[[-16  15  -9  27  26  -5 -12  12  26  -5 -14]
 [ 19 -21 -23 -13 -19  22  18 -28   4  17  14]
 [ 25 -25  21  28  27 -26  26  23  27  28  26]
 [ 19 -21 -24 -12 -19  23  17 -28   5  17  13]
 [ 19 -21 -23 -13 -19  22  18 -28   4  17  14]
 [ 24 -24  21  30  29 -27  26  24  29  28  27]
 [ 20 -21 -23 -13 -19  22  18 -28   4  17  14]
 [-29  29  -3   2   6   2 -29   5  -5 -28 -29]
 [ 26 -25  21  29  28 -26  27  23  28  29  26]
 [ 19 -21 -23 -13 -19  23  17 -28   4  17  14]
 [ 21 -23 -22 -11 -18  21  20 -27   5  19  16]
 [-26  26  -7   9  11   3 -25   6   5 -22 -26]
 [-26  25  -8  11  13   2 -25   6   8 -21 -26]
 [ 19 -21 -23 -13 -19  22  18 -28   4  17  14]
 [ 21 -22 -22 -12 -18  22  19 -27   4  19  16]
 [ 25 -24  21  29  27 -26  26  23  27  28  27]]
Counting starts at 1.
The entry at row 2, column 1 is 19
Which number is the bottom-right entry?
Answer: 27
Which number is the entry in row 1 and column 2?
Answer: 15
Which number is the entry in row 1 and column 1?
Answer: -16
The bottom-left entry: 25
Which number is the entry in row 3 and column 1?
Answer: 25
The entry at row 3, column 2: -25
The entry in the top-right corner -> -14
Which number is the entry in row 1 and column 3?
Answer: -9
The entry at row 3, column 3 is 21
Which number is the entry just left of the largest entry?
Answer: 21
Which number is the entry just left of -11?
Answer: -22

arr = [-13 -26  36  20]
Give the 2nd entry from the right.
36
Give the third largest entry.
-13
Give the 1st entry from the right.
20

X =
[[ 14 -14 -27 -11]
 [ -6  12   2  -3]
 [  6  -9   3  -3]
 [-12  14   1   7]
 [  6  -5  -4  -8]
 [ 10 -17   5  -6]
 [-17  22 -21   5]
 [  2  -4  10  -2]
 [ -4   7  -7  -1]
 [  6  -9  34  12]
 [  5  -4   0  -6]]
Indices start at 1.
What is the entry in row 2 and column 1?
A: -6
The entry in row 3 and column 1 is 6
The entry at row 1, column 1 -> 14
The entry at row 1, column 2 -> -14
What is the bottom-left entry?
A: 5
The entry just right of the largest entry is 12
What is the entry directly below the largest entry?
A: 0
What is the entry at row 1, column 3?
A: -27
What is the entry at row 3, column 3?
A: 3
What is the entry in row 2 and column 3?
A: 2
What is the entry in the top-right corner?
A: -11

M = -31,30,-26,31,29,23
Report the first entry.
A: -31
The last entry: 23
The second smallest entry -> -26

Read these off the matrix that follows. Counting starts at 1.
1) Which number is the entry at row 3, column 1?
2) Which number is the entry just right of 28?
3) Which number is the bottom entry of the column that holds the smallest entry?
4) Which number is the top-left entry?
5) Which number is the entry directly below the largest entry?
6) Which number is the entry in row 2 and column 1?
7) Which number is the entry at row 1, column 2?
8) Which number is the entry in the bottom-left corner?
[[ 24  10   6  -7]
 [ -3  -3  15  -2]
 [ 27  10   9  -9]
 [-10  -9  23 -27]
 [ 26  10   5 -12]
 [ 15   5  23 -13]
 [ -3  -2  31  -6]
 [ -4  -2  15 -10]
 [  7   1 -10 -15]
 [  5   1  -5 -21]
 [ 17   8  -8  -6]
 [ -4  -2  12   3]
 [ 28  11  16  -9]
 [ 16   6  -1 -28]]
1) 27
2) 11
3) -28
4) 24
5) 15
6) -3
7) 10
8) 16

x =
[[-33  34   0  16  18   3 -34]
 [ -5   6  27  15  16 -27  -6]
 [ -8   9   7  22  23  -7  -8]
 [-14  14  11  26  27 -12 -14]
 [  7  -8 -23 -20 -21  24   8]
 [ 31 -31   2 -12 -15  -5  31]
 [-16  17  22  26  27 -23 -17]]
Report the top-right entry.
-34
The 3rd entry on the main diagonal: 7
Report the last entry, reading row by row.
-17
The maximum: 34
The smallest entry in the last row: -23
Report the largest entry in the last row.
27
The first entry of the smallest entry's row -> -33
Report the entry just right of the largest entry.
0
The entry just right of -27 -> -6
The entry directly below the centre entry -> -20
Report the entry just right of 6.
27
Report the 3rd smallest entry.
-31
The entry directly above the centre entry is 22
Report the bottom entry of the column that holds the largest entry.
17
Report the entry directly above 8.
-14
The largest entry in the last column: 31
Report the entry just left of the smallest entry.
3
The entry in the bottom-left corner: -16
Report the entry directly above 23.
16
Report the third entry on the diagonal from the top-right corner.
23
Report the second entry on the diagonal from the top-right corner.
-27
The entry just right of the centre entry -> 27
